Below is a small trained network, with its code and all its weights. Each question gives an input and a class and asks what happens when units are switched off, that is, made to give their printed mean instead of their output.

import numpy as np


def w(rows, s, z=0):
    codes = np.array(rows[::2]) - 128.0
    scale = np.full(codes.shape[1], s)
    scale[-1] = z or s
    return codes * scale


def f(y):
    return y / 2 * (1 + np.tanh(0.7978845608 * (y + 0.044715 * y**3)))


def log_softmax(a):
    a = a - a.max(-1, keepdims=True)
    return a - np.log(np.exp(a).sum(-1, keepdims=True))


def net(x, mask):
    res = np.array(x, float).reshape(1, 8) / 4 @ E
    y = f(res @ A[0][:, :-1].T + A[0][:, -1])
    res = res + np.where(mask, y, B[0][:, -1]) @ B[0][:, :-1]
    return log_softmax(res[-1] @ U[:, :-1].T + U[:, -1])


A, B = {}, {}
E = w([
[136,113,97,140,173,206,196,180,123,125],'x0',
[12,154,174,138,132,175,168,77,90,136],'x1',
[88,179,91,44,186,85,115,184,146,119],'x2',
[163,149,160,106,139,100,198,95,178,210],'x3',
[91,42,174,104,174,151,119,93,161,118],'x4',
[122,134,155,134,116,145,108,158,136,133],'x5',
[151,107,190,76,107,100,158,161,44,139],'x6',
[115,117,128,145,119,112,124,147,128,142],'x7',
],0.011)
A[0] = w([
[161,104,123,180,132,167,178,135,115,124,80],'N0',
[139,133,95,105,177,203,208,190,121,110,85],'N1',
[101,120,106,151,130,126,89,126,98,80,49],'N2',
[104,54,157,94,135,103,100,109,162,107,119],'N3',
[103,85,102,120,142,153,76,146,82,92,117],'N4',
[139,220,104,164,91,113,154,146,72,131,39],'N5',
[129,144,93,159,120,128,89,131,55,57,105],'N6',
[150,247,104,158,82,113,142,133,103,145,69],'N7',
[179,102,100,112,121,114,118,160,145,112,41],'N8',
[152,105,111,124,141,153,138,165,137,130,74],'N9',
[109,140,97,163,140,134,90,102,165,151,61],'N10',
[191,81,133,87,135,119,90,147,168,123,103],'N11',
[132,114,171,89,110,114,131,127,84,123,86],'N12',
[176,120,102,113,126,130,86,135,150,130,55],'N13',
[205,127,105,115,110,89,87,132,139,122,108],'N14',
[138,128,143,155,119,151,130,111,107,167,54],'N15',
[111,161,159,76,85,49,45,63,117,134,105],'N16',
[64,169,78,50,150,86,107,170,135,112,70],'N17',
[164,175,175,116,122,101,198,105,177,190,60],'N18',
[97,146,145,122,140,139,125,125,120,136,92],'N19',
[103,65,163,83,165,146,135,112,175,129,141],'N20',
[18,195,142,129,126,149,146,99,98,148,67],'N21',
[119,171,134,130,104,100,75,82,145,118,69],'N22',
[99,185,74,177,126,151,111,103,225,108,92],'N23',
[60,167,138,121,96,131,155,76,87,123,91],'N24',
[162,109,177,56,111,103,153,163,2,140,35],'N25',
[108,108,87,133,151,152,177,189,117,152,100],'N26',
[105,170,129,59,177,120,135,165,156,155,98],'N27',
[133,149,128,145,150,120,153,113,174,185,92],'N28',
[184,104,156,213,61,160,117,55,97,135,4],'N29',
],0.013,0.003)
B[0] = w([
[126,158,169,136,122,76,86,93,114,101,190],'N0',
[59,190,142,224,100,97,73,60,146,188,218],'N1',
[121,123,106,91,67,135,151,168,142,146,173],'N2',
[147,93,156,109,157,162,112,94,91,210,192],'N3',
[154,149,101,78,57,165,176,148,142,173,203],'N4',
[155,58,167,93,177,158,116,84,100,194,199],'N5',
[130,155,91,91,34,184,179,154,142,159,209],'N6',
[158,51,167,91,167,160,124,71,82,227,205],'N7',
[156,116,139,183,149,143,165,159,122,110,180],'N8',
[106,148,137,167,140,128,149,117,120,150,155],'N9',
[92,131,87,78,184,124,128,132,153,90,158],'N10',
[152,131,127,179,150,146,190,164,113,128,197],'N11',
[92,109,97,118,167,130,116,118,159,102,180],'N12',
[147,121,125,152,155,119,158,162,119,111,171],'N13',
[150,131,145,196,161,142,173,192,138,129,211],'N14',
[181,148,102,125,123,114,151,113,107,103,154],'N15',
[59,219,140,227,101,128,85,45,146,177,231],'N16',
[192,120,194,80,82,59,96,98,68,35,227],'N17',
[110,156,74,96,3,196,159,203,145,127,205],'N18',
[158,138,127,145,141,130,162,116,114,118,148],'N19',
[174,67,144,86,153,153,117,104,80,216,197],'N20',
[189,128,112,218,170,135,198,198,133,106,218],'N21',
[67,156,125,175,123,133,92,91,147,142,170],'N22',
[47,74,76,70,213,110,98,152,184,78,199],'N23',
[176,117,147,190,152,129,157,226,148,130,197],'N24',
[44,90,40,66,216,115,97,152,213,56,250],'N25',
[99,183,150,174,129,142,85,79,150,126,180],'N26',
[191,128,162,87,81,78,122,106,80,59,195],'N27',
[103,136,85,88,65,158,148,168,139,122,167],'N28',
[172,156,188,80,107,36,88,97,74,37,241],'N29',
],0.016,0.014)
U = w([
[207,129,151,210,179,129,198,229,111,89,50],'0',
[195,146,181,65,82,59,101,127,61,28,125],'1',
[76,87,72,59,195,118,102,162,178,66,91],'2',
[95,200,153,182,102,124,92,97,129,151,253],'3',
[149,144,90,44,1,187,170,195,120,144,81],'4',
[182,42,170,70,163,173,123,113,63,208,163],'5',
],0.0088,0.0021)

Each question gives the input, the list of numbers given to net, and the class t.
The units are the neurons (one row each of A and B). Each row of codes is followed by its name. A weight is (code - 128) times the scale printed after its matrix; where a second scale follows, it is the last column's (A, B and U).
mask holds one flag per neuron, in row order. A switched-off neuron (its flag False) gives its mean, the last column of its row in B, instead of its output. The means were averaged over made-up inputs and are rounded, as every weight is.
A unit's drop is (log p(t) with every unit on - log p(t) with that unit switched off) / (log p(t) with every unit on - log p(t) with every unit switched off).
The circuit of an input: a set's keep is (log p(t) with only the set's units on - log p(t) with every unit switched off) / (log p(t) with every unit on - log p(t) with every unit switched off). Starting from the 12 units with the biggest drops (on a tie, the unit counted first), units are removed one at a time, each time the one whose removal leaves the highest keep (on an exact tie, the one counted first), for as long as the keep stays at least 0.8.
circuit, biggest first: the units of the circuit, biggest drop first
unit that matters most: the unit with the biggest drop
top k neurons: the k neurons with the biggest drops, biggest first
drop of u: that unit's drop, to one decimal
input [7,-1,-5,-2,7,-1,8,-7], class 2: circuit, biggest first => [N25]
input [1,-7,4,8,-6,0,-5,5], class 4: top 2 neurons => [N18; N28]
input [0,-6,-1,2,8,-7,0,0], class 5: top 3 neurons => [N20; N3; N21]
input [-4,5,-5,-7,7,8,1,5], class 4: top 4 neurons => [N4; N2; N7; N5]
input [5,8,8,7,-7,0,-5,7], class 0: top 4 neurons => [N21; N29; N24; N0]
input [-2,7,4,5,-8,8,5,1], class 5: top 3 neurons => [N7; N5; N14]
input [0,3,7,-8,0,-5,-4,-4], class 4: top 4 neurons => [N6; N4; N29; N2]
input [3,8,8,-3,-3,3,7,7], class 0: top 2 neurons => [N21; N24]
input [-3,0,7,3,0,2,8,8], class 2: top 4 neurons => [N25; N29; N12; N0]
input [-5,1,-1,6,-3,7,4,-7], class 4: top 2 neurons => [N18; N1]
input [0,3,8,0,6,8,-8,5], class 1: top 2 neurons => [N17; N27]
input [8,-1,-8,-7,-2,-6,3,-7], class 1: top 2 neurons => [N29; N16]
input [1,4,2,7,1,5,-6,-6], class 4: top 2 neurons => [N18; N25]
input [6,-5,3,-2,-2,2,2,3], class 3: top 2 neurons => [N1; N21]
input [-3,2,4,6,-1,-5,1,0], class 4: circuit, biggest first => [N18]
input [7,-5,-4,7,-8,-2,6,-2], class 5: top 3 neurons => [N7; N5; N16]
input [-7,3,4,-6,8,4,-1,-3], class 5: drop of N10 => 0.0
input [-5,-2,6,6,7,4,5,-1], class 5: drop of N29 => 3.3
input [4,1,-4,6,-5,2,5,4], class 4: drop of N20 => 0.1
input [0,-1,7,3,5,6,1,6], class 1: unit that matters most => N27
input [-6,3,-3,7,2,-1,-8,-1], class 2: drop of N23 => 1.8
